Each row is followed by its class.
[ -80  -22 -219  -16   60  -94  -20 -167  119  -53  -18  -31   31  -89
  -35   -6  -24  135   66 -227  -70  198 -274   65  188  -39 -318  153
   -8  -72  -29  193  196   81]
<119>
[-280  -82  -51 -333  416 -220  344 -268  -52  195  -54 -193  137 -399
  176  179 -233  -94 -437 -242  324   74  145  212 -210    7 -346  243
  252   66  344  148  157 -105]
<13>
[ -31   72  -62 -321  177  127  288 -194   90  165  -69 -108   96  -12
   50  -51   43  -23 -245 -128  333  278 -148  -12 -227  333 -140  258
  -44  -47  376   26  112   76]
<94>
[ 125 -133 -193 -127    2  -18 -259 -201  200  -72  -36  -68   42  -68
  -66   90   81    5   77 -144  171  208 -105 -214  -34  -24  -32  -42
 -133   20  -18  235   32   31]
<95>
[ -17  -76   21   71   -6  143   80   41 -108  -10  -94  124   33   56
  -91   81   85 -111   52   42  -55   29  -18   59 -169  111   60  -90
  118   52 -119  -88  171   39]
<143>
[ 111 -199  -57   17  103  262 -310  212  -25 -183   90   64  -95  -24
  -71  -98  255    4  -55 -107 -141  -27  -55  -21  -27 -195  101 -160
 -103   58  -20   83 -236   55]
<74>
[  49  -39   22  -29  -26 -108   -2  -92   14  -26    8   99  122  -78
  -71  -82 -161   55  205   11  -10   72  -73   89   26  193 -137   22
   38    5 -111  -27  117   26]
<95>
[ 186  -71  -31   -4  221  509 -291 -117 -299 -310 -280 -164 -164  -53
  -54   78   59  282  218  -11  -66  409 -147    5 -416  199 -290  156
  111 -279  383  338 -255 -172]
<12>
[ 374  127 -107 -151  -56  -91  246   92  262   63   71  -76  142  -10
  -30   45   15  117    6  166  105   62  -70 -108 -167   80  119  280
   -6  146   67 -113 -106   12]
<12>
[ 231   91  -92 -242   66 -116   46  -45  216   74   85  -22  103   93
  -23  123   16   -3 -140  -43  173  157   -2 -178 -187  210    7  193
    9   31  130  -66   13   65]
<79>
[-101 -135 -133  294  111   94  104 -146 -333 -225  -78 -181  -60 -232
  285  445 -141  -18  -74  219 -133  217  197  182  -93 -425 -279 -146
  262 -320   57  340   14 -394]
<180>
[ -18   63 -103 -349  380  320  -40 -152  -65   57   56   -3   59   27
   87  -60   48 -124 -384 -160  239  165 -233   79 -101  243 -182  264
  134  -73  398   -4   41  208]
<79>
[-106  -98  -16   37  223 -156   20 -162  156  107 -110    4  115  -13
    3   -3  157  168  -45  -85  195  145 -127  -18  -15 -115 -124  201
    3   92  101  146  131   84]
<143>
[ 116  -29   31  -13   -9  -47  -15   37   -4  -10   44  110    8    5
  -17   -6 -189   12   69  -16 -137  123  -12   57   33  329  -18    3
  -21   -5  -76  -70   40   47]
<13>
[  21  -21 -142 -230  -19  -46  -74    4  156   -7  112   35   78 -130
  -93 -243 -139   62  107 -206   71   -9 -246   -7  227  160 -154   86
  -32   37    8  -10   75  198]
<95>
[-202   99  -23  -29  267  217  243  -57 -194   -8 -136  -78  109  -54
   57   -3   22  -81  -69 -166    2   59 -154  157 -296   47  -18 -122
  172    8  122   53  315   10]
<74>
[ 122 -112 -446 -161 -241 -891  522   80  504   59  299 -175  155 -468
  238  175 -252   82 -120   83  109  411  170  116 -135 -266 -469  174
   70  185  -64   70   24 -122]
<94>
[  13 -307  -63   58  130  -53 -260 -202  127   56  -90   98   16  -28
 -113   87  183  -13  -66  -82  133  108   91 -216  149 -196 -122   72
 -118    6   11  229  -69   19]
<180>
[-264  120   -2  -39  306 -235  188 -181  216  141  -90 -120  183   14
  161  116  -59  194 -147 -164  213   21 -117   22 -106 -158  -70  137
  140   33   85   88  429   35]
<79>
[ 319  103  -47 -163  -65  -54  -55   49  247  -38   17  -68  111  107
 -128    3   65   82  114   96   81   91 -117 -178 -233  170  140  147
  -20  130  118  -47  -90   64]
<94>
[ 207  -58  -48 -154   84 -338 -365 -118  295  -32 -143 -249  -28  241
   33  518  186  119   -5   71  226  403  328 -334 -505 -201 -222   91
   95 -182  322  351 -133 -267]
<95>
[ 257  156   30 -209   51   67   90   77   80   43   11 -109   76   13
   17  -24    9   47  -41   47  119  -34  -81 -112 -450  168  130   48
  143   97  146 -163  -23   21]
<136>
[ 123  106  -16   18  -38  -86   24   81   28  -41   45   13  -13   66
  -20   62  -37   82   51  -23  -75   88   53  -68 -133   89   -8   31
  -27   41  -58  -11   45    7]
<74>
[  -5 -146 -106 -157  294  119   -6  -95   23   82  -42  -59   78   21
    1  111  125  -28 -264   96  373  277  -23  -17  -28   63  -81  423
    4   60  418  200  -87  133]
<94>
[  44  -80 -102  -15 -141 -222   53   40  236  -12   44   77  -23  -87
  -76   94   28  -34    9 -194   27   24  138 -195  -67 -111  -39 -221
 -138  134 -327   43   70  -63]
<13>
[ 225  -56  -18  -51 -143 -232 -105 -110  233   26  -13   54  113    1
 -128  -44  -79  142  279  153  141  156 -121  -90   69  278   11  191
  -83   82 -109  -47   -8   36]
<94>
[  16   85  -52 -288  303  177  -11 -131  177   98 -104   22  184   64
  -11 -165  101   55 -169  -91  280    9 -304    6 -112  257  -73  297
  220  -73  323  -64  108  249]
<136>
[ 302 -245 -388 -353   78   20  180 -197  108   13   53  -93  263 -321
  -76   99 -146   -5  109  -29  283  450 -161   57  -96  513  -91  219
  -46  -35  109   62   47  -21]
<180>
[ -87  -93  -58  227 -277  -85  634 -167 -362  167  196 -142  136 -341
  140  -11 -319 -126  -42  364   82   12   86  283  324  -77   40  -31
 -327 -113 -151  -87  173 -227]
<119>
[ 125   39   96    6   19 -222   27  -52  150   62  -51  -10   61  -14
   42   64 -181  187   88   98    7   37   57  -28  -73  130    0  190
   33   16   44  -37  -14   -9]
<79>
[ 131 -193 -142 -140   71  138  -10   36   50  -86   56   79   12 -141
 -145 -158  137  -50  -80 -227  -85  159 -110   18  -42   11  -11  -84
 -164  110   -2   33 -203    2]
<180>
[ -97   54  -27  -71  221   46 -192 -103   58  -96  -52  -11  122  194
  -16  -16  216  116  -32 -123  203  221 -178  -70 -288  -79 -137   33
   63   78   70  176  302  133]
<94>
[   3  -50   39 -108   94  196   41 -139 -148  171  -54    0   97   21
 -145 -194  139 -155  -67  -17  204   49 -183  -95 -120  324   10   94
  -21   62  211  -94  120  143]
<143>
[-342  -23  -19  -83  388  221  171 -366 -203  172 -133  -44   13  -27
   35  109   17 -116 -280 -256  195  100   -9  112   -8   66 -211  170
   13 -131  307  140  187   -3]
<94>
[ -52  -59   38   57  -29    1   39    6   -5   32  -66  120   31   29
 -107   38   80  -16   80  -19   78 -127  -53    3  -91   93   18 -102
  159   50 -180 -123  173   38]
<74>
[ -49  -63  -35   16   69  110  106  -80  -41   61  -78   57   83   12
  -77   93   94 -104    8  -12   94  -28  -42   19 -143   95   46  -47
  125   29  -73  -67  183   18]
<95>
[ 270   -4   11  -22  -53    4   21  138   57    4   56    3   29   86
  -70   58  130  -37  -83  106  -34  -35   65 -154 -209   26  221   33
   14  117   23 -124 -128   34]
<119>
[ -61  -82   71  150  -63  -32   47   84  -15  -24  -98  132   10   53
  -61  113   83  -35   78   27 -113  -78   88   36 -116  -48   74 -143
  111   75 -247  -70  151    6]
<79>
[-396   16  -53   69  115 -199  341  -63  -59  161  -24  -62   45 -113
  130  126 -117  -71 -210 -251   41  -29  184   83   33 -204 -139 -184
  -55  -28  -17   88  388  -81]
<95>
[ -90  -72 -130 -102  240  245   14 -164 -177   61   90  -15   63 -182
   65 -127   38 -163 -275 -139  112 -149 -193  164   87   51 -200  -75
   96 -126  123   -9    2   57]
<79>
[  35  -79  -21  -25   17   81   37  -11  -30   27  -73   79   90   14
  -89  109   61  -88   59   69   78   -6  -26   40 -158   93   23  -47
  138   77  -59  -85  150   29]
<12>
[  78 -105  294  323  -77 -317  361  158 -150  143  130   68  227 -143
   87  -93  262 -203 -174  550 -123 -355  361  264 -397 -490  165 -130
  177  126 -415 -299  -80 -223]
<74>
[  43   43  -91  -73   -7  -64   56  -15    4  -20  118   66   76   -1
  -78  -52 -209   -3  135 -123 -164  116  -67  102  150  257  -84    2
  -82  -57  -75  -35  105   73]
<12>
[-167   93 -126 -122  305 -211  276  -51  242  133   44  -43   98  -16
  150  186  -11   50 -271 -306   41  100   18   73 -201 -100 -149   13
   75   27  109   13  264    0]
<119>
[  25    5  -53 -107  130  431  153 -138 -185   31 -172 -126   39  -43
   43   -7 -118  -19 -131  -18   -9  107 -149   30 -123  103  -78  137
   49  -94  360   88  191    1]
<95>
[ 170  188   81  -65  -72 -134  223  109   11    1   66  -67   51  -16
   84  -51 -363  146   94  110 -189  113  -56  136  -74  259   23  146
    9   26   45 -100   30   -3]
<143>
[ -26  148   85  -28   -9 -106   30 -117   71   80   -5  127  136   35
 -185 -354  -71   41  221  -95  -79   17 -310   85  145  427   32  155
  -96   61 -109 -174  166  208]
<74>
[ 567 -155 -301 -665 -474   30  156   35  609  318   86 -212    6   44
 -241    8  -41  106  151  -87  428  153 -266 -615 -240  334  139  252
 -116  -35  252 -387   85   40]
<180>
[ 160    3  -13 -168   36 -195   78 -229  218  153   98   58  159 -119
  -28 -136 -137   87   57   21  196  126 -138   18  261  407  -34  308
 -190   -8   -5  -61  -65   83]
<136>
[ 107   68  121   20 -175 -163   44   44   27  -15   22   49  109   14
  -41 -166 -161   73  186  196  -88    3  -77   71   46  138   72   87
   15  120  -99 -126   63   89]
<12>
[-137  -10 -130 -122  276 -145  201  -29  142  107   67  -99  105   -9
   29   29   64   47 -242 -249  133  140  -30    3 -118 -161  -56   45
  -49  139  171  107  123   23]
<136>
[-169   30   47   56   86   26   37  -42  110  -16    7  192   72   77
  -14 -197  221  -23  -95  -38   37   13 -109  109  165   94  -82   54
  -11  -60 -119   -5    0  152]
<180>
[ 170   71  -34  -96  144    4 -127 -104   54  -65   16  -73  110  -84
   31  -48  -68  109  196   48   67  321 -175   24  -93  258   63  185
 -186   33  133   99  -39   81]
<119>
[  89   55   26   15  -24 -111   55  100   61 -116   61   42   71  -87
  -25 -192 -205  141  170  106 -224  167 -130  205  227  148   23  188
 -126   66  -90   24 -101   33]
<12>
[  63    6  248  174  -96 -133   56   32  -58   53  -53   82   55   49
   37   20 -103    5   93  275 -101  -47  186   29  -46   94  199    0
  -11  -21 -189 -130   47  -66]
<143>
[-230   81 -261  -90   73 -281  329 -236  184  -33   31 -101  171 -172
  122  247 -243   36   20 -305   87  364  -53  119   56  118 -232 -129
 -151  -27  -69  262  498  -80]
<74>
[  14 -278 -308 -139  211   95 -147 -274  146    1   37   -8  131 -245
 -194 -183  174   -7   29 -206  325  241 -311  -66  281   51  -52  178
 -314   82  116  227 -139  122]
<13>
[  96   13  105  129  -43 -187    6   62   70  -46    4   45   35   15
  117  144 -189  178  159  237  -34   62  137   49  -69  108   57   55
  112 -100 -109  -55   14  -26]
<12>
[-67 -86  23  70  44  40 131   1 -37  60 -66  80  47 -23 -44  59 104 -59
   9  12  31 -50  47  40 -86   0  82 -30  47  78 -70 -79  89   2]
<94>
[ -63  -22  -87 -163  239  186  401    2  -89  157   75   19  124  -71
  -27 -133  118 -142 -390  -36  168   30 -149  206  123   82    4  261
  -46   99  260  -67  -84   87]
<143>
[-246   95   14 -322   39 -204  334  -86  152  444 -147 -271  -63  -70
  144   89 -163  176  -81 -213  652 -140 -117 -192 -181  325 -119  210
  284 -179  293 -188  290   82]
<119>
[ -67   -9    1   58   63  112   78  -56  -54   68  -79  104   59   37
  -85   53   88  -75   52  -16   39  -83  -63   53  -59   75   84   -9
   87   62 -102 -112  166   57]
<95>
[  39   15  120  123  -39 -159  -82  -24  112   28  -67   69  -13   14
   12    3 -113  146  149   73  -64  -17   23  -31   20  203   42   71
   24  -24 -112  -58   55   30]
<74>
[ 286   64 -120 -168  -53 -102  133   99  100  -17  167    2  144  -12
 -105  -85  -26  -35  -33    8  -60  116  -78  -38 -116  188   40   97
  -35  177   27 -108  -36   63]
<143>
[ -47  -92  -19  112   40   -6   35    7   -3  -25  -80  111   64   11
  -63  130  114  -59   43    9  -16   16   42   55 -132   22   35 -110
   93   50 -164   -8  164    4]
<74>
[ 212  122  -87 -161  -53 -146   34  140  192    7  220   39  100  100
 -104 -100   17   43   -3  -14   82   29  -80 -105   58  181  105  145
  -77  103  -24 -128 -116  151]
<180>
[ 321  180   48  212    0  271 -269 -238 -290 -299 -353 -243  -69  118
  215  440  -51  100  154  388 -322  754   44   44 -528  -88  143  171
 -234  -61  247  375  147 -257]
<74>
[ 278   15   95 -125  -65  -18 -123  137  175  -52   28   83   32  170
  -94    2  115   33   29   74  -18  -27   22 -120 -327  130   73  -18
  120   67 -105 -139  -81   38]
<119>
[ 210  106  126  -65  -17   59  134  158   22   58   98   51   51  120
 -119  -82   54   21  -10   88  -19  -96  -52  -64  -94  206  204  172
  -10  128    2 -190 -102  108]
<143>
[  11  -43 -168 -260  286   36  211 -182   16   99  -67 -139   75 -143
  -12   53 -156   29 -112 -130  148  354  -85   75   33   62 -270  409
  -56  -31  465  218  -75  -38]
<13>
[ 414  176   41 -333  155  240   -2  -72 -185 -218  -45 -387  261   19
  252  221 -238  -65 -167  388 -185  619  -16  153 -643  -38 -183  179
   14 -174  602  335  213 -221]
<143>
[-101   -8  -56 -363 -131 -659  899   36  503  270  157  -42  414 -312
  118 -214 -155   27 -201   79  302    3  113  223  131  -11 -133  267
   33  167  -42 -204  121 -119]
<79>
[  93  -31  -71   20   42    5  -38  -70    4   -8  -33  -53  123  -73
  -85  -66  -55   19  156   68 -106   36 -122   47  144   11  109  177
  -90  111   54   64   -5   68]
<119>
